The symbols move the objects like this.
ρ: J599->J176, J616->J873, J167->J659, J521->J434, J455->J417, J817->J66, J614->J572, J171->J908, J990->J887, J859->J495, J930->J777, J73->J999, J29->J983, J601->J790, J326->J269, J861->J929, J828->J698, J878->J229, J553->J471, J566->J389, J567->J751, J206->J231, J66->J817, J569->J297, J946->J909, J129->J939, J683->J785, J929->J861, J788->J115, J962->J750, J60->J960, J792->J199, J186->J291, J14->J765, J434->J521, J751->J567, J331->J68, J123->J234, J750->J962, J486->J347, J633->J934, J960->J60, J520->J193, J698->J828, J529->J722, J52->J955, J722->J529, J909->J946, J417->J455, J166->J554, J421->J649, J554->J166, J887->J990, J777->J930, J790->J601, J572->J614, J785->J683, J269->J326, J561->J154, J999->J73, J992->J228, J873->J616, J508->J142, J649->J421, J231->J206, J908->J171, J659->J167, J297->J569, J291->J186, J199->J792, J838->J268, J389->J566, J765->J14, J495->J859, J115->J788, J193->J520, J228->J992, J955->J52, J68->J331, J934->J633, J471->J553, J268->J838, J154->J561, J176->J599, J142->J508, J939->J129, J234->J123, J983->J29, J347->J486, J229->J878
λ: J599->J60, J616->J123, J167->J421, J521->J873, J455->J698, J817->J934, J614->J347, J171->J229, J990->J417, J859->J291, J930->J908, J73->J599, J29->J765, J601->J983, J326->J115, J861->J529, J828->J990, J878->J930, J553->J838, J566->J471, J567->J142, J206->J861, J66->J633, J569->J495, J946->J750, J129->J167, J683->J331, J929->J722, J788->J166, J962->J992, J60->J73, J792->J66, J186->J569, J14->J601, J434->J616, J751->J508, J331->J561, J123->J434, J750->J228, J486->J193, J633->J792, J960->J999, J520->J614, J698->J887, J529->J206, J52->J567, J722->J231, J909->J962, J417->J828, J166->J269, J421->J129, J554->J326, J887->J455, J777->J171, J790->J29, J572->J486, J785->J68, J269->J788, J561->J683, J999->J176, J992->J909, J873->J234, J508->J955, J649->J939, J231->J929, J908->J878, J659->J649, J297->J859, J291->J297, J199->J817, J838->J389, J389->J553, J765->J790, J495->J186, J115->J554, J193->J572, J228->J946, J955->J751, J68->J154, J934->J199, J471->J268, J268->J566, J154->J785, J176->J960, J142->J52, J939->J659, J234->J521, J983->J14, J347->J520, J229->J777
β: J599->J73, J616->J434, J167->J129, J521->J234, J455->J887, J817->J199, J614->J520, J171->J777, J990->J828, J859->J297, J930->J878, J73->J60, J29->J790, J601->J14, J326->J554, J861->J206, J828->J417, J878->J908, J553->J389, J566->J268, J567->J52, J206->J529, J66->J792, J569->J186, J946->J228, J129->J421, J683->J561, J929->J231, J788->J269, J962->J909, J60->J599, J792->J633, J186->J495, J14->J983, J434->J123, J751->J955, J331->J683, J123->J616, J750->J946, J486->J572, J633->J66, J960->J176, J520->J347, J698->J455, J529->J861, J52->J142, J722->J929, J909->J992, J417->J990, J166->J788, J421->J167, J554->J115, J887->J698, J777->J229, J790->J765, J572->J193, J785->J154, J269->J166, J561->J331, J999->J960, J992->J962, J873->J521, J508->J751, J649->J659, J231->J722, J908->J930, J659->J939, J297->J291, J291->J859, J199->J934, J838->J553, J389->J838, J765->J29, J495->J569, J115->J326, J193->J486, J228->J750, J955->J508, J68->J785, J934->J817, J471->J566, J268->J471, J154->J68, J176->J999, J142->J567, J939->J649, J234->J873, J983->J601, J347->J614, J229->J171
ω: J599->J268, J616->J955, J167->J750, J521->J142, J455->J115, J614->J521, J171->J790, J990->J269, J859->J887, J930->J14, J73->J471, J29->J68, J601->J683, J828->J166, J878->J983, J553->J792, J566->J934, J569->J828, J946->J861, J129->J946, J962->J722, J60->J566, J186->J417, J14->J561, J434->J508, J123->J751, J750->J529, J486->J616, J960->J389, J520->J234, J698->J554, J909->J929, J417->J788, J421->J228, J887->J326, J777->J765, J790->J785, J572->J434, J999->J553, J992->J231, J873->J52, J649->J992, J908->J601, J659->J962, J297->J698, J291->J455, J838->J66, J389->J633, J765->J154, J495->J990, J193->J123, J228->J206, J471->J199, J268->J817, J176->J838, J939->J909, J234->J567, J983->J331, J347->J873, J229->J29
φ: J599->J171, J616->J962, J167->J73, J521->J946, J455->J521, J817->J785, J614->J129, J171->J859, J990->J123, J859->J520, J930->J569, J73->J777, J29->J455, J601->J990, J326->J567, J861->J934, J828->J616, J878->J186, J553->J14, J566->J29, J567->J206, J206->J817, J66->J683, J569->J486, J946->J566, J129->J60, J683->J269, J929->J633, J788->J508, J962->J553, J60->J229, J792->J561, J186->J572, J14->J828, J434->J909, J751->J231, J331->J788, J123->J992, J750->J471, J486->J659, J633->J331, J960->J878, J520->J421, J698->J873, J529->J199, J52->J529, J722->J792, J909->J389, J417->J434, J166->J955, J421->J599, J554->J52, J887->J234, J777->J297, J790->J887, J572->J939, J785->J326, J269->J751, J561->J166, J999->J930, J992->J838, J873->J750, J508->J929, J649->J176, J231->J66, J908->J495, J659->J999, J297->J347, J291->J614, J199->J154, J838->J601, J389->J983, J765->J698, J495->J193, J115->J142, J193->J649, J228->J268, J955->J722, J68->J115, J934->J68, J471->J765, J268->J790, J154->J554, J176->J908, J142->J861, J939->J960, J234->J228, J983->J417, J347->J167, J229->J291
χ: J599->J421, J616->J828, J167->J347, J521->J455, J455->J29, J817->J206, J614->J291, J171->J599, J990->J601, J859->J171, J930->J999, J73->J167, J29->J566, J601->J838, J326->J785, J861->J142, J828->J14, J878->J960, J553->J962, J566->J946, J567->J326, J206->J567, J66->J231, J569->J930, J946->J521, J129->J614, J683->J66, J929->J508, J788->J331, J962->J616, J60->J129, J792->J722, J186->J878, J14->J553, J434->J417, J751->J269, J331->J633, J123->J990, J750->J873, J486->J569, J633->J929, J960->J939, J520->J859, J698->J765, J529->J52, J52->J554, J722->J955, J909->J434, J417->J983, J166->J561, J421->J520, J554->J154, J887->J790, J777->J73, J790->J268, J572->J186, J785->J817, J269->J683, J561->J792, J999->J659, J992->J123, J873->J698, J508->J788, J649->J193, J231->J751, J908->J176, J659->J486, J297->J777, J291->J229, J199->J529, J838->J992, J389->J909, J765->J471, J495->J908, J115->J68, J193->J495, J228->J234, J955->J166, J68->J934, J934->J861, J471->J750, J268->J228, J154->J199, J176->J649, J142->J115, J939->J572, J234->J887, J983->J389, J347->J297, J229->J60

The rows follow the links: the fewer symbols apart two objects are, the more alike their rows tend to be.

Rows of some objects; one shown again gets a slightly different row:
J817 ->  -90    92    -2  -287    41    98   -30    28   -58    52    14    95   -16  -111   -82   236   197   -42    53   -29  -105   224   -44   -78   -34  -177   -27  -280  -145   -55    18    30    95    79    88   -52  -180   119    16  -152   -56
J520 ->   19   138   -99   -34   -86  -190   105  -174   171   -77    29    24    31    56  -126   -32    44    65  -192  -171   145     3    27    28  -210   -18  -173   213    -3   -79    91   306   249   -75    22   152    18    -2   -72  -105   -29
J999 -> -289    -7  -118   -33   148   -69   -26    13    14    72   -27   -10   149   -77    55    18  -272   118   -69   222    98  -160    84   215   -30    94    -1   -30   115  -118    23   -37    69  -126     5  -140    30   173   220   101    68
J649 ->   54   200  -165   133    18  -153   -15    92   -73    -8   165   -43    94   -59    19   -81  -128   -65  -240   -79    12   -28   164   108  -146    44    20   239   184  -231    41    27    -5  -149   -56    62  -101    85    11    58    42
J572 ->  -19   -12    82   177  -104    44  -100    14    63    18   -96  -221    61    64    18  -223   -95    31   -65   -57   122  -195   102   138  -205    84    13   294   122  -179  -154    40    84   -37    51    -4   178    -2   -35   115   -20
J421 ->   99   238  -132     2   -49  -266   198  -105     4    85    86    67   106     3   -39    -8   -55    -3  -256   -80    -2    93    89   100   -39    47    -1   220   -77  -151    68   136    43  -113    45   169  -162     6    -3  -153    13
J52 ->  201  -170    27   -46    24  -115   138    -7   136  -106  -108    49   -55   -54   -85   143    75    37   192     1   108   110  -228    21    75   -66  -129  -178  -154   211  -147   167   259   139    55   -22   -88    32   -71   -26   -89
J553 -> -248  -120  -151   -73   161    45  -106   125    22   -37   -45   -26   192  -131    53    74   -58    99   -28   238    21   -94    -4    98    77   121    -3  -153    46    -5     6  -151  -113   -44    33  -144   -20   202   110   149   129
J960 -> -259    58    64   -46   -66   126   -92    18    17    84   -86   -82   125    -9    36   -85  -156    76  -153    35   -30  -126   112   164  -195    22   103    62   132  -280   -64  -155   -65  -114    85  -136   158    32   181   104    19
J633 -> -155   -32   184  -138    -3   317  -250   205  -101   123   -37   -73    28   -57    47     0    65   -62   108    40  -127    49   -38    47  -100   -86    53  -191    60   -95  -179  -182   -10    73   111  -173    46    34    58   121   -32
J268 -> -231    85  -110  -233   -58    24    12   -44    68    -4    -6   147     8  -124  -105   191   128    15  -161   -10   -56   237    13  -133   -45  -137   -44  -147   -63  -134   148   -12   -21  -102    41    31  -103   196     4  -226    56
J567 ->  168    48     7  -163   -60   -12    59   -14    -3  -104   -12    17   -55   -89  -161    86   265   -62   157  -153    28   189  -105  -141   -87  -146  -105   -64  -127    85  -167   266   233   164    29    82   -76    76  -183   -83  -171
J171 ->  -60   104   -76  -118  -169  -117   195  -103   174    43    92   108   -71     1   108    39   -12   -63   -83   -43    58    17   154    58  -140  -106   -84   146   -76    -1   303   155   -39  -119  -183   139    38  -117   123  -143    -3
J599 -> -198   189  -114  -213   -34  -128   142   -81    46    82    19    18    74   -29   -82   119   -38    24  -267   -38    23   -36   145    73  -101   -80   -71    -7   -36  -207   227   110    68  -119   -13    18   -15    84   166  -210     8
J471 -> -229  -108   -97  -183    45  -165   104   -74    92   -80  -202    91    12   -72   -50   189   -30   136   -70   132   -73    70  -167    33   155    18   -34  -243  -102   -34    92   -28    22   -34    -6   -51   -49   172   158  -137   123
J569 ->  -75    68  -107   132   257   -40    33   -87   -63   -29    24   -98    83    97    67  -148  -260   210    62    72   141  -321   101    60   103   189    17   128   170    78   117    48    20   -20   -59  -148    90  -105    95   115    95

Each walk starts at a row. The symbols on each line, taken left to right, move it on to the next object.
Each answer is a row, close to the row of the object it stands for.
  -5   -63  -156   136   233    53   -77   -33   -65  -123    42  -107   -37     6   111   -40  -118   118   114   110    90  -255     4  -130   200   246   102   -90   167   191   153   -38  -221     0    63  -106    95   -45  -110   132   169
λ ρ χ λ β β ρ φ ω	  91   -39    11    30   278   134  -135   -18  -172   -20    62   -48   -43   -59    41     4   -86    51   310   110    52   -96   -46   -94   197    72    -6  -166    84   198   -66   -26     0   171    11  -149    -9   -97   -78    77    59
χ φ ρ φ λ χ	 168   145    -5  -120   113    79   100  -148  -141    -2   123    57   -97    73   -79   157   119   -27   149  -125    25   127    51  -191    84   -96   -45  -159   -58   192    68   127    47    85   159   -20  -131  -118   -89  -243   -48
 -52    -4    90   184    53   304  -211   -17   -37   -33     6  -150   -82   157    -6  -186   -66    64    41   -30    61  -165   103  -152   121   154    96    41   125   -36    69  -145  -210    20    97   -59   220   -71  -214    91    75
β φ φ β λ β ρ χ	  76  -222   -68    76     4  -295   105   -52   202  -164  -161    55    10    34  -111    16    78    89    34    32    55   108  -267     3    94    97  -130   -31  -158    47   -37   192   178   -20   -38    70    68   112  -185   -53    -1
φ χ φ β β χ	  66    24  -164   -51   -58  -151    66   -79   138  -124    16   -14   -43   -31  -168    53   218    12    -9   -98   176   177   -63   -96   -85   -71  -152    59   -51   -36    38   262   134   -46    42   211    30   147  -276  -151   -18
  73   -29  -171    74    62   109  -226    96    23  -136   127   -79     7  -117  -154   -76   160    -9    41   -83   191     6    10    -1  -192    33  -121   154   126    43   -43    79    64    26     8   109   131   208  -242   224    17
β ω φ ρ ρ β ρ λ φ	 -97   -96    78  -222    78   -41    59    36   -96    26  -131   135    38   -55   -46   207    42    50   122   126  -132   145  -165   -17   163   -93    -5  -315  -107    59   -42    -9   102    89   100  -162  -151    94   180  -110    -5
φ λ χ λ ρ β β	-122   -99    32  -104   209   113  -158   199  -177    50    17   -18    40  -167    44   101   -31    -6   189   186   -46   -20   -59     8    40     7    21  -324    80    52  -138   -98     8    93    75  -206   -79    85   176   129    -4
 120   138   -62    12   134   159  -200   155  -102  -108    96   -57   -37  -116   -46   -69   172   -62   256   -47   105    68    24     6  -131  -128  -130    -6    97   105  -176   111   132   173    89    31    15    83  -210   188   -35
λ χ ρ ρ β λ β	 139   191   -64   -31   229   263  -195    41  -181   -16   198   -80   -88   -47    -9   -35    87   -67   223   -48     0   -20    73  -175    26   -85    22   -96   141   199   -66   -40   -18   121    70   -41   -38   -76   -52     0    -2
β λ φ φ φ	-134   164   -26   -97   156   238  -242   137  -179    85   175   -28    67  -240   -17   113   157   -60   140    37    -3   123    34    23  -120   -94   -42  -186   118    10  -123  -111   -37    80    73   -66   -79   121    71    92     4
-328   131  -187   -94    17    80   -72    24     1    69   109   -92   113  -193    32     8   -22   -27  -183    57   108   -50   238    96  -247   -30   -20   124   175  -187   192     0   -23   -35   -27   -33    18   139   166     8    15
χ ρ φ ρ φ φ	-108   225  -110   112   208    91   -48  -116  -123    55   204  -140    14    59    -4  -121   -84    32   -53   -89   154  -210   263   -35  -105    54   -38   177   247    69   190    81   -76   -38    31   -42    74  -123   -27   -23    81
χ φ χ ρ φ λ β β χ	-151   -71   -61   -91  -161  -210   284  -199   171    10   -99    63     8    81   111   -28   -84    83   -94    80    27   -91    53   111   122     0  -106    95  -132   124   229    96    31   -64  -284    80   -40  -139   220  -101   -53
-195  -147   134   -79  -217   141     7   -18   110    65  -167   -30     0    29   -44    83   113    69  -196   -27  -129   181   -66   -81    -8   -83   100  -216  -110  -255    40  -193    26   -62   163  -100    35   103    13  -229    15
χ χ ρ χ ρ λ	  45   -87   -91   -15   101   -48    77  -158     6  -121  -151    98   -39   142   -44   -10   -19   128    62     9    51   -81   -90  -179   315   158    15  -149   -61   156   194    60   -41     1    63   -62   -42   -44   -63  -221   101
φ χ φ β β χ	 115   166  -129     6    -8    36    93  -238   -72   -95    89    20  -133    94   -54    89   151    62   -52  -149   -18    92    30  -228    59   -28    33   -63    -6    76   283   139   -80   -34   105    45   -12   -41  -223  -299    62
-256   -92   145    -6    12   242  -255   153    41    56   -65   -84    51   -37   -20   -49    93   -43  -115    60   -54    50    62     7  -135    -3   100   -87   105  -232   -23  -272  -210   -64    80  -156   125   176    49    76   106
ρ β ρ χ λ λ χ	  42  -200  -158   152   125  -109  -115    49   149  -176  -126   -64   -14  -115   -54  -154    45    51   152   172   139   -76   -97    45    -3   164   -94    51    68   102  -153    78   109   -26    -3   -15   164   147  -148   319    15
ω χ λ λ λ φ	  89  -104   -20    39   196    44  -184   159    -8   -70   -26   -58    65  -126   -11   -96    67     8   311    51    70   -22  -171    58   -32    47   -71   -88    45   244  -234     6   215   168    47     9   -37   110   -61   308   -73
 197   -26   266   -94   -66   129    57   -84   -30    10   -58   -21  -118   165   -60    23   120    44   121  -192  -126    85   -85  -197   192   -36   139  -109   -87    97   -45   -19    15   148   163   -64    29  -195  -134  -242   -43
φ φ χ φ χ β ρ χ λ	 125   -35   212   111    94   305  -182    81  -126    81     4   -87   -72    98     6   -69   -13    -9   211   -42   -25   -91   -35  -157    61    -5   154   -86    81    88  -161  -117   -78   173    91  -117    92  -180  -108    59    -8
λ β λ λ λ φ	  96  -128   143    18    19   221  -190   198   -23  -107   -66  -103   -57   -22   -43   -87    91  -100   214    -5    30   -19  -145    35  -109   -79   -31    -9    36   -13  -360   -40    80   185   131   -86   102   -72  -118   196   -56
